Here is a tiny trained network, its code and every weight. The questions are about switching its units off for an input and a target symbol, where a switched-off unit gives its printed mean instead of its output.

import numpy as np


def w(rows, s, z=0):
    codes = np.array(rows[::2]) - 128.0
    scale = np.full(codes.shape[1], s)
    scale[-1] = z or s
    return codes * scale


def norm(h):
    return h / np.sqrt((h * h).mean(-1, keepdims=True) + 1e-5)


def f(y):
    return y / 2 * (1 + np.tanh(0.7978845608 * (y + 0.044715 * y**3)))


def softmax(a):
    e = np.exp(a - a.max(-1, keepdims=True))
    return e / e.sum(-1, keepdims=True)


def log_softmax(a):
    a = a - a.max(-1, keepdims=True)
    return a - np.log(np.exp(a).sum(-1, keepdims=True))


def net(x, mask):
    ids = ['αγδηθλμφω'.index(c) for c in x.split()]
    T = len(ids)
    res = E[ids] + P[:T]
    u = 0
    for l in range(3):
        q, k, v = (norm(res) @ M[l].T for M in (Q, K, V))
        z = softmax(np.where(np.tri(T) > 0, q @ k.T / 3**0.5, -1e9)) @ v
        res = res + np.where(mask[u], z, O[l][:, -1]) @ O[l][:, :-1]
        u += 1
        y = f(norm(res) @ A[l][:, :-1].T + A[l][:, -1])
        res = res + np.where(mask[u : u + 4], y, B[l][:, -1]) @ B[l][:, :-1]
        u += 4
    return log_softmax(norm(res)[-1] @ U[:, :-1].T + U[:, -1])


Q, K, V, O, A, B = {}, {}, {}, {}, {}, {}
E = w([
[128,158,113,250],'α',
[140,203,159,171],'γ',
[65,122,66,188],'δ',
[126,46,118,113],'η',
[77,156,95,168],'θ',
[142,155,143,195],'λ',
[74,157,92,166],'μ',
[126,150,53,153],'φ',
[157,159,106,79],'ω',
],0.02)
P = w([
[2,114,173,97],'0',
[57,141,147,77],'1',
[77,132,131,88],'2',
[92,132,134,98],'3',
[100,136,133,114],'4',
[108,139,131,127],'5',
[114,155,135,141],'6',
[120,152,134,153],'7',
[124,156,130,167],'8',
[129,163,133,177],'9',
[131,157,129,190],'10',
[134,157,129,200],'11',
[139,166,122,207],'12',
[137,167,131,216],'13',
],0.005)
Q[0] = w([
[154,89,158,165],'0.h0',
[188,38,254,118],'0.h0',
[204,121,100,67],'0.h0',
],0.0092)
K[0] = w([
[29,2,139,178],'0.h0',
[46,76,233,125],'0.h0',
[25,158,118,58],'0.h0',
],0.0068)
V[0] = w([
[115,43,103,4],'0.h0',
[180,134,27,124],'0.h0',
[242,160,157,21],'0.h0',
],0.005)
O[0] = w([
[136,185,110,217,41],'0.h0',
[116,239,184,50,253],'0.h0',
[16,194,42,255,13],'0.h0',
],0.0044,0.0029)
A[0] = w([
[65,111,85,78,246],'0.n0',
[75,254,184,148,60],'0.n1',
[111,132,84,233,249],'0.n2',
[177,230,133,196,78],'0.n3',
],0.0059,0.0017)
B[0] = w([
[191,165,128,67,208],'0.n0',
[137,45,63,174,227],'0.n1',
[110,240,173,8,253],'0.n2',
[190,1,156,125,226],'0.n3',
],0.0052,0.0035)
Q[1] = w([
[77,124,198,141],'1.h0',
[249,115,182,185],'1.h0',
[254,110,115,140],'1.h0',
],0.0062)
K[1] = w([
[63,96,146,179],'1.h0',
[72,2,192,57],'1.h0',
[117,105,113,34],'1.h0',
],0.0067)
V[1] = w([
[187,186,157,3],'1.h0',
[229,216,31,222],'1.h0',
[140,138,93,161],'1.h0',
],0.0062)
O[1] = w([
[129,41,228,172,253],'1.h0',
[135,2,120,99,214],'1.h0',
[151,70,102,83,144],'1.h0',
],0.006,0.0026)
A[1] = w([
[214,223,123,131,254],'1.n0',
[101,38,255,30,86],'1.n1',
[232,30,57,166,80],'1.n2',
[98,116,85,25,148],'1.n3',
],0.0064,0.0045)
B[1] = w([
[141,45,131,74,254],'1.n0',
[138,109,105,28,157],'1.n1',
[220,255,184,145,180],'1.n2',
[128,37,164,108,235],'1.n3',
],0.0087,0.0044)
Q[2] = w([
[185,130,199,151],'2.h0',
[183,118,149,97],'2.h0',
[40,126,120,8],'2.h0',
],0.013)
K[2] = w([
[116,139,209,53],'2.h0',
[129,90,159,45],'2.h0',
[248,127,2,155],'2.h0',
],0.0097)
V[2] = w([
[60,95,254,216],'2.h0',
[105,55,118,212],'2.h0',
[121,223,140,151],'2.h0',
],0.0052)
O[2] = w([
[125,216,163,2,91],'2.h0',
[163,68,101,9,113],'2.h0',
[69,91,142,93,2],'2.h0',
],0.0074,0.004)
A[2] = w([
[136,189,236,183,40],'2.n0',
[210,210,159,128,17],'2.n1',
[254,165,125,158,1],'2.n2',
[119,88,58,173,49],'2.n3',
],0.0099,0.0033)
B[2] = w([
[160,41,182,49,166],'2.n0',
[7,122,104,111,181],'2.n1',
[107,221,107,202,252],'2.n2',
[130,129,195,87,160],'2.n3',
],0.011,0.0047)
U = w([
[187,56,72,10,229],'α',
[252,134,85,172,99],'γ',
[112,241,68,181,215],'δ',
[149,157,221,170,4],'η',
[133,174,170,33,55],'θ',
[147,133,178,110,22],'λ',
[129,207,172,21,88],'μ',
[66,27,175,138,57],'φ',
[28,175,88,108,136],'ω',
],0.013,0.0038)

Each question gives the input, a string of symbols that net reads in full, and the target symbol t.
The units are the heads (3 rows each of Q, K, V and O) and the neurons (one row each of A and B). Each row of codes is followed by its name. A weight is (code - 128) times the scale printed after its matrix; where a second scale follows, it is the last column's (O, A, B and U).
mask holds one flag per unit, layer by layer, with each layer's heads first. A switched-off unit (its flag False) gives its mean, the last column of its rows in O or B, instead of its output. The means were averaged over made-up inputs and are rounded, as every weight is.
A unit's drop is (log p(t) with every unit on - log p(t) with that unit switched off) / (log p(t) with every unit on - log p(t) with every unit switched off).
The circuit of an input: a set's keep is (log p(t) with only the set's units on - log p(t) with every unit switched off) / (log p(t) with every unit on - log p(t) with every unit switched off). Starting from the 12 units with the biggest drops (on a tie, the unit counted first), units are removed one at a time, each time the one whose removal leaves the highest keep (on an exact tie, the one counted first), for as long as the keep stays at least 0.8.
units of the circuit, in order: the units of the circuit, biggest drop first
k most important neurons: the k neurons with the biggest drops, biggest first
top k neurons in layer l: the k neurons of layer l with the biggest drops, biggest first
input λ η φ φ φ φ φ α φ φ φ η, target γ: 4 most important neurons : [1.n1, 1.n2, 0.n2, 1.n0]
input α λ θ λ λ ω ω φ λ, target μ: 3 most important neurons : [0.n1, 1.n2, 0.n2]
input η θ μ, target μ: units of the circuit, in order : [1.h0, 0.h0, 2.n2]
input α η ω μ δ θ λ ω γ φ δ α, target μ: top 2 neurons in layer 1 : [1.n1, 1.n3]
input ω θ δ φ α γ φ δ γ μ γ, target δ: units of the circuit, in order : [2.n2, 0.n1]
input η η μ λ γ γ φ, target α: 4 most important neurons : [0.n1, 0.n3, 1.n3, 2.n2]
input η α φ η ω ω θ ω λ λ φ γ, target ω: units of the circuit, in order : [2.n1]
input γ δ α φ ω θ α φ λ γ, target γ: units of the circuit, in order : [0.n1, 1.n0, 2.n3]
input μ ω φ α γ ω δ δ μ η γ φ α, target φ: units of the circuit, in order : [2.n0, 2.h0, 2.n1]
input φ μ φ φ, target δ: top 2 neurons in layer 1 : [1.n2, 1.n0]
input α φ φ, target γ: 4 most important neurons : [0.n2, 1.n2, 0.n3, 1.n3]
input α δ λ α, target μ: units of the circuit, in order : [2.h0, 0.n2]
input ω μ γ ω ω α γ λ, target δ: units of the circuit, in order : [2.n2, 1.n3]
input μ λ ω η λ μ φ γ γ, target φ: units of the circuit, in order : [2.n0, 2.n1]
input μ φ α φ θ φ α ω φ μ ω ω λ, target φ: units of the circuit, in order : [2.n0, 2.n1]
input φ ω μ θ φ, target γ: units of the circuit, in order : [2.h0, 2.n1]
input θ λ α γ φ φ η δ ω η φ φ δ, target φ: 4 most important neurons : [2.n2, 2.n3, 0.n2, 1.n2]
input α γ μ φ δ φ δ δ θ, target φ: units of the circuit, in order : [2.n2]
input α γ φ ω η φ λ, target μ: 4 most important neurons : [0.n2, 0.n1, 1.n3, 1.n2]
input φ φ ω ω φ ω, target δ: top neuron in layer 2 : [2.n2]
input μ δ μ, target μ: top 3 neurons in layer 0 : [0.n0, 0.n1, 0.n3]
input μ γ γ μ ω δ η φ, target α: 2 most important neurons : [0.n2, 1.n2]
